Below are the code and all the weights of a small trained network. Each question names an input and a class and asks about switching units off, where a switched-off unit gives its printed mean instead of its output.

import numpy as np


def w(rows, s, z=0):
    codes = np.array(rows[::2]) - 128.0
    scale = np.full(codes.shape[1], s)
    scale[-1] = z or s
    return codes * scale


def norm(h):
    return h / np.sqrt((h * h).mean(-1, keepdims=True) + 1e-5)


def f(y):
    return np.maximum(y, 0)


def log_softmax(a):
    a = a - a.max(-1, keepdims=True)
    return a - np.log(np.exp(a).sum(-1, keepdims=True))


def net(x, mask):
    res = np.array(x, float).reshape(1, 2) / 4 @ E
    u = 0
    for l in range(2):
        y = f(norm(res) @ A[l][:, :-1].T + A[l][:, -1])
        res = res + np.where(mask[u : u + 13], y, B[l][:, -1]) @ B[l][:, :-1]
        u += 13
    return log_softmax(norm(res)[-1] @ U[:, :-1].T + U[:, -1])


A, B = {}, {}
E = w([
[154,154,145,183,164,2,234,67],'x0',
[100,12,83,52,153,96,108,11],'x1',
],0.0074)
A[0] = w([
[138,98,148,138,178,153,132,110,99],'L0N1',
[84,140,118,181,64,87,92,136,117],'L0N2',
[91,144,118,163,101,110,104,163,125],'L0N3',
[193,160,143,37,188,125,214,156,107],'L0N4',
[109,102,104,163,105,81,140,142,171],'L0N5',
[136,110,134,89,116,170,149,173,169],'L0N6',
[128,122,144,44,183,140,212,177,118],'L0N7',
[89,111,81,95,96,87,116,113,209],'L0N8',
[41,123,100,234,2,75,59,72,7],'L0N9',
[127,132,150,164,104,118,144,98,151],'L0N10',
[48,174,131,150,110,72,54,110,62],'L0N11',
[132,150,125,106,119,189,137,156,21],'L0N12',
[136,148,154,185,141,110,145,122,39],'L0N13',
],0.0066,0.0019)
B[0] = w([
[125,98,149,176,144,116,69,122,159],'L0N1',
[131,171,79,91,204,141,124,106,174],'L0N2',
[184,104,93,65,207,149,146,100,214],'L0N3',
[124,161,111,178,139,145,62,117,212],'L0N4',
[98,129,115,153,111,158,57,121,208],'L0N5',
[116,162,141,230,116,92,59,86,251],'L0N6',
[134,132,119,137,134,129,113,122,146],'L0N7',
[219,165,231,133,158,182,149,114,254],'L0N8',
[146,109,152,125,130,121,115,139,130],'L0N9',
[122,152,92,160,142,159,83,115,208],'L0N10',
[124,140,82,135,146,149,141,126,128],'L0N11',
[171,91,168,60,123,78,146,80,229],'L0N12',
[135,43,184,2,104,113,125,110,223],'L0N13',
],0.0083,0.0028)
A[1] = w([
[130,87,92,115,109,90,153,126,99],'L1N1',
[181,139,139,114,138,143,103,110,169],'L1N2',
[112,151,156,219,124,162,102,121,33],'L1N3',
[56,89,86,100,79,212,110,216,156],'L1N4',
[69,26,105,91,88,109,166,88,183],'L1N5',
[133,144,134,151,118,177,175,187,2],'L1N6',
[99,109,196,238,126,206,179,130,93],'L1N7',
[86,155,123,197,111,45,202,127,41],'L1N8',
[130,136,133,174,134,77,190,113,85],'L1N9',
[89,138,120,121,77,190,100,200,28],'L1N10',
[107,164,169,117,106,110,93,173,112],'L1N11',
[144,192,121,161,101,144,240,250,96],'L1N12',
[115,143,119,182,108,57,194,127,38],'L1N13',
],0.011,0.0015)
B[1] = w([
[102,151,73,83,131,208,75,214,141],'L1N1',
[89,149,88,143,114,97,143,160,254],'L1N2',
[139,148,105,98,164,116,177,149,199],'L1N3',
[103,168,152,228,43,26,135,161,209],'L1N4',
[198,173,157,80,219,172,211,142,179],'L1N5',
[132,91,103,61,182,150,131,86,175],'L1N6',
[95,162,51,103,129,88,104,160,165],'L1N7',
[83,134,163,208,38,101,62,143,202],'L1N8',
[98,107,133,93,43,191,67,213,205],'L1N9',
[110,96,178,151,66,137,87,118,211],'L1N10',
[135,89,121,108,168,138,142,70,201],'L1N11',
[190,87,133,43,248,184,193,52,240],'L1N12',
[106,135,153,207,51,77,94,131,191],'L1N13',
],0.011,0.0071)
U = w([
[117,133,199,193,30,101,60,150,200],'0',
[201,123,156,54,231,171,171,89,210],'1',
[86,185,6,115,176,61,124,154,134],'2',
[128,87,91,162,124,141,173,127,2],'3',
],0.013,0.0045)

Each question gives the input, the list of numbers given to net, and the class t.
The units are the neurons (one row each of A and B). Each row of codes is followed by its name. A weight is (code - 128) times the scale printed after its matrix; where a second scale follows, it is the last column's (A, B and U).
mask holds one flag per neuron, layer by layer. A switched-off neuron (its flag False) gives its mean, the last column of its row in B, instead of its output. The means were averaged over made-up inputs and are rounded, as every weight is.
A unit's drop is (log p(t) with every unit on - log p(t) with that unit switched off) / (log p(t) with every unit on - log p(t) with every unit switched off).
The circuit of an input: a set's keep is (log p(t) with only the set's units on - log p(t) with every unit switched off) / (log p(t) with every unit on - log p(t) with every unit switched off). Starting from the 12 units with the biggest drops (on a tie, the unit counted first), units are removed one at a time, each time the one whose removal leaves the highest keep (on an exact tie, the one counted first), for as long as the keep stays at least 0.8.
units of the circuit, in order: the units of the circuit, biggest drop first
most important unit: the unit with the biggest drop
k most important neurons: the k neurons with the biggest drops, biggest first
k most important neurons of layer l: the k neurons of layer l with the biggest drops, biggest first
drop of u: that unit's drop, to one decimal
input [3,3], class 2: 3 most important neurons : [L0N13 L0N8 L0N12]
input [-7,6], class 0: units of the circuit, in order : [L1N4]
input [7,7], class 0: 4 most important neurons of layer 1 : [L1N12 L1N8 L1N9 L1N13]
input [4,4], class 0: 3 most important neurons : [L0N13 L1N12 L0N3]
input [2,3], class 2: 4 most important neurons : [L0N8 L0N13 L1N12 L0N12]
input [0,-3], class 2: 2 most important neurons of layer 0 : [L0N3 L0N13]
input [0,3], class 2: 4 most important neurons : [L0N13 L0N8 L0N12 L1N12]
input [1,-3], class 2: 2 most important neurons : [L0N13 L0N3]
input [-7,-8], class 1: 2 most important neurons of layer 0 : [L0N13 L0N5]
input [1,3], class 2: 4 most important neurons : [L0N13 L0N8 L1N12 L0N12]
input [2,0], class 2: 2 most important neurons of layer 0 : [L0N4 L0N10]
input [-1,3], class 2: 2 most important neurons of layer 1 : [L1N12 L1N10]
input [3,-2], class 2: 2 most important neurons : [L1N12 L0N13]
input [1,-1], class 2: 2 most important neurons : [L1N12 L0N4]
input [3,-4], class 1: most important unit : L0N6
input [5,5], class 0: 3 most important neurons : [L0N13 L1N12 L0N3]
input [-2,-2], class 2: drop of L1N12 : 0.3
input [-4,-5], class 1: drop of L0N13 : 0.5
input [7,1], class 0: drop of L0N5 : 0.0
input [4,-8], class 1: most important neuron : [L1N12]
